Below is a small trained network, with its code and all its weights. Each question gives an input and a class and asks what happens when units are switched off, that is, made to give their printed mean instead of their output.

import numpy as np


def w(rows, s, z=0):
    codes = np.array(rows[::2]) - 128.0
    scale = np.full(codes.shape[1], s)
    scale[-1] = z or s
    return codes * scale


def norm(h):
    return h / np.sqrt((h * h).mean(-1, keepdims=True) + 1e-5)


def f(y):
    return np.maximum(y, 0)


def log_softmax(a):
    a = a - a.max(-1, keepdims=True)
    return a - np.log(np.exp(a).sum(-1, keepdims=True))


def net(x, mask):
    res = np.array(x, float).reshape(1, 6) / 4 @ E
    u = 0
    for l in range(2):
        y = f(norm(res) @ A[l][:, :-1].T + A[l][:, -1])
        res = res + np.where(mask[u : u + 16], y, B[l][:, -1]) @ B[l][:, :-1]
        u += 16
    return log_softmax(norm(res)[-1] @ U[:, :-1].T + U[:, -1])


A, B = {}, {}
E = w([
[189,162,106,200,134,53,100,191,177],'x0',
[116,138,178,45,189,102,67,101,129],'x1',
[98,156,240,150,149,129,151,1,160],'x2',
[142,43,121,99,219,243,75,80,185],'x3',
[124,92,138,124,231,111,84,131,86],'x4',
[82,210,47,203,184,159,128,146,178],'x5',
],0.0043)
A[0] = w([
[149,100,219,48,125,111,135,114,83,96],'L0N0',
[170,38,251,41,105,149,89,59,98,133],'L0N1',
[98,119,111,114,63,172,197,169,22,94],'L0N2',
[104,104,90,101,53,131,218,165,50,134],'L0N3',
[144,153,75,35,182,68,29,196,76,54],'L0N4',
[83,193,96,200,144,145,170,127,164,103],'L0N5',
[167,129,134,113,212,104,81,101,167,32],'L0N6',
[95,96,83,113,106,172,170,130,207,25],'L0N7',
[123,125,200,133,190,140,128,108,161,1],'L0N8',
[139,157,166,176,126,147,180,107,154,124],'L0N9',
[194,187,67,194,41,2,149,177,112,41],'L0N10',
[128,127,215,179,168,33,118,112,46,45],'L0N11',
[153,117,109,176,210,128,100,180,101,93],'L0N12',
[137,133,108,61,141,130,136,174,131,29],'L0N13',
[143,82,170,109,204,141,112,95,126,45],'L0N14',
[86,181,244,37,39,66,198,52,104,64],'L0N15',
],0.0048,0.0028)
B[0] = w([
[161,151,152,202,132,129,150,88,151,197],'L0N0',
[169,97,215,140,197,164,199,98,171,252],'L0N1',
[136,97,79,72,135,117,155,150,138,195],'L0N2',
[130,74,65,77,139,119,125,164,118,212],'L0N3',
[43,132,93,79,67,94,105,88,101,206],'L0N4',
[132,126,188,113,132,123,127,96,33,188],'L0N5',
[122,93,108,99,122,111,134,156,99,171],'L0N6',
[156,143,136,143,122,99,106,71,82,149],'L0N7',
[162,110,96,117,122,147,145,162,100,156],'L0N8',
[140,121,135,99,138,138,79,122,59,166],'L0N9',
[177,39,184,178,119,169,152,185,180,241],'L0N10',
[90,208,149,167,118,111,90,74,73,191],'L0N11',
[95,180,146,140,82,60,120,89,133,183],'L0N12',
[93,122,128,124,114,135,129,95,101,140],'L0N13',
[184,100,129,110,151,109,138,172,154,179],'L0N14',
[172,253,173,219,129,47,162,91,112,231],'L0N15',
],0.0058,0.0048)
A[1] = w([
[160,149,97,148,140,167,110,115,126,43],'L1N0',
[70,149,208,109,163,47,115,111,100,91],'L1N1',
[151,144,242,165,140,154,166,132,182,80],'L1N2',
[134,129,125,131,204,34,77,146,132,64],'L1N3',
[118,113,15,120,75,229,142,148,66,68],'L1N4',
[125,199,62,205,155,209,109,92,158,18],'L1N5',
[139,90,37,94,195,124,75,180,114,153],'L1N6',
[109,236,121,224,126,197,108,37,162,119],'L1N7',
[107,181,170,175,106,105,181,34,108,40],'L1N8',
[91,149,1,50,86,80,62,141,139,30],'L1N9',
[169,138,119,154,97,125,176,232,118,3],'L1N10',
[57,174,249,142,102,112,139,107,96,53],'L1N11',
[145,69,81,115,39,134,208,102,47,175],'L1N12',
[44,132,94,76,68,161,128,157,70,38],'L1N13',
[213,180,134,162,33,37,106,224,113,38],'L1N14',
[59,150,66,100,129,60,76,148,146,31],'L1N15',
],0.0052,0.0029)
B[1] = w([
[124,127,155,142,111,111,122,102,105,136],'L1N0',
[170,184,166,132,93,107,137,84,80,225],'L1N1',
[92,108,53,109,128,155,35,144,80,243],'L1N2',
[128,170,110,124,49,95,129,118,72,186],'L1N3',
[107,165,128,108,136,67,60,90,92,199],'L1N4',
[188,161,194,163,95,47,134,108,81,159],'L1N5',
[107,207,140,140,64,78,113,60,66,231],'L1N6',
[189,151,214,118,62,3,112,76,75,234],'L1N7',
[136,201,107,70,145,72,152,99,94,241],'L1N8',
[57,137,66,92,151,165,77,139,118,198],'L1N9',
[122,90,174,201,67,111,108,176,159,184],'L1N10',
[175,141,156,112,114,89,93,82,74,227],'L1N11',
[51,172,79,124,183,147,76,167,178,244],'L1N12',
[79,148,87,84,127,132,55,95,131,167],'L1N13',
[139,51,170,197,115,198,157,172,207,253],'L1N14',
[95,108,75,78,88,159,152,124,119,168],'L1N15',
],0.0055,0.004)
U = w([
[139,93,135,208,70,126,155,249,172,136],'0',
[171,48,147,84,218,228,135,115,168,114],'1',
[117,193,87,117,168,143,224,147,140,3],'2',
[179,180,203,134,119,68,128,60,67,186],'3',
[41,156,23,86,102,113,80,153,94,134],'4',
],0.012,0.0059)

Each question gives the input, the list of numbers given to net, and the class t.
The units are the neurons (one row each of A and B). Each row of codes is followed by its name. A weight is (code - 128) times the scale printed after its matrix; where a second scale follows, it is the last column's (A, B and U).
mask holds one flag per neuron, layer by layer. A switched-off neuron (its flag False) gives its mean, the last column of its row in B, instead of its output. The means were averaged over made-up inputs and are rounded, as every weight is.
A unit's drop is (log p(t) with every unit on - log p(t) with that unit switched off) / (log p(t) with every unit on - log p(t) with every unit switched off).
The circuit of an input: a set's keep is (log p(t) with only the set's units on - log p(t) with every unit switched off) / (log p(t) with every unit on - log p(t) with every unit switched off). Starting from the 12 units with the biggest drops (on a tie, the unit counted first), units are removed one at a time, each time the one whose removal leaves the highest keep (on an exact tie, the one counted first), for as long as the keep stays at least 0.8.
circuit, biggest first: the units of the circuit, biggest drop first
top k neurons: the k neurons with the biggest drops, biggest first
k most important neurons of layer l: the k neurons of layer l with the biggest drops, biggest first
drop of u: that unit's drop, to one decimal
input [-5,-8,-6,7,7,3], class 4: top 2 neurons -> L0N15, L0N1
input [6,-4,-6,3,7,2], class 4: circuit, biggest first -> L0N4, L0N1
input [-5,-6,0,1,3,5], class 4: 3 most important neurons of layer 0 -> L0N15, L0N1, L0N0
input [-7,-6,-7,5,-2,-5], class 4: 2 most important neurons of layer 0 -> L0N10, L0N3
input [-7,5,-8,-6,-8,-4], class 4: circuit, biggest first -> L1N12
input [-1,-2,-5,-7,5,6], class 0: 2 most important neurons of layer 1 -> L1N14, L1N10
input [-4,1,-4,2,8,-6], class 1: circuit, biggest first -> L0N1, L0N15
input [3,3,-5,-7,4,7], class 0: top 2 neurons -> L0N10, L1N14
input [-6,6,-3,2,6,4], class 4: top 3 neurons -> L0N4, L0N15, L0N10
input [5,6,-5,-8,8,-3], class 4: top 2 neurons -> L0N4, L0N1
input [1,5,-4,2,5,-1], class 4: 2 most important neurons of layer 0 -> L0N4, L0N15
input [5,3,-4,5,-4,3], class 4: 2 most important neurons of layer 0 -> L0N15, L0N1
input [-8,-8,2,-5,2,-4], class 2: 2 most important neurons of layer 1 -> L1N12, L1N7
input [2,0,-6,-8,-3,1], class 0: most important neuron of layer 0 -> L0N10
input [6,0,-5,2,-1,-1], class 0: drop of L0N10 -> 0.3
input [5,1,-6,-2,-2,-5], class 0: drop of L0N10 -> 0.8
input [-7,5,5,3,6,3], class 1: drop of L0N15 -> 0.2
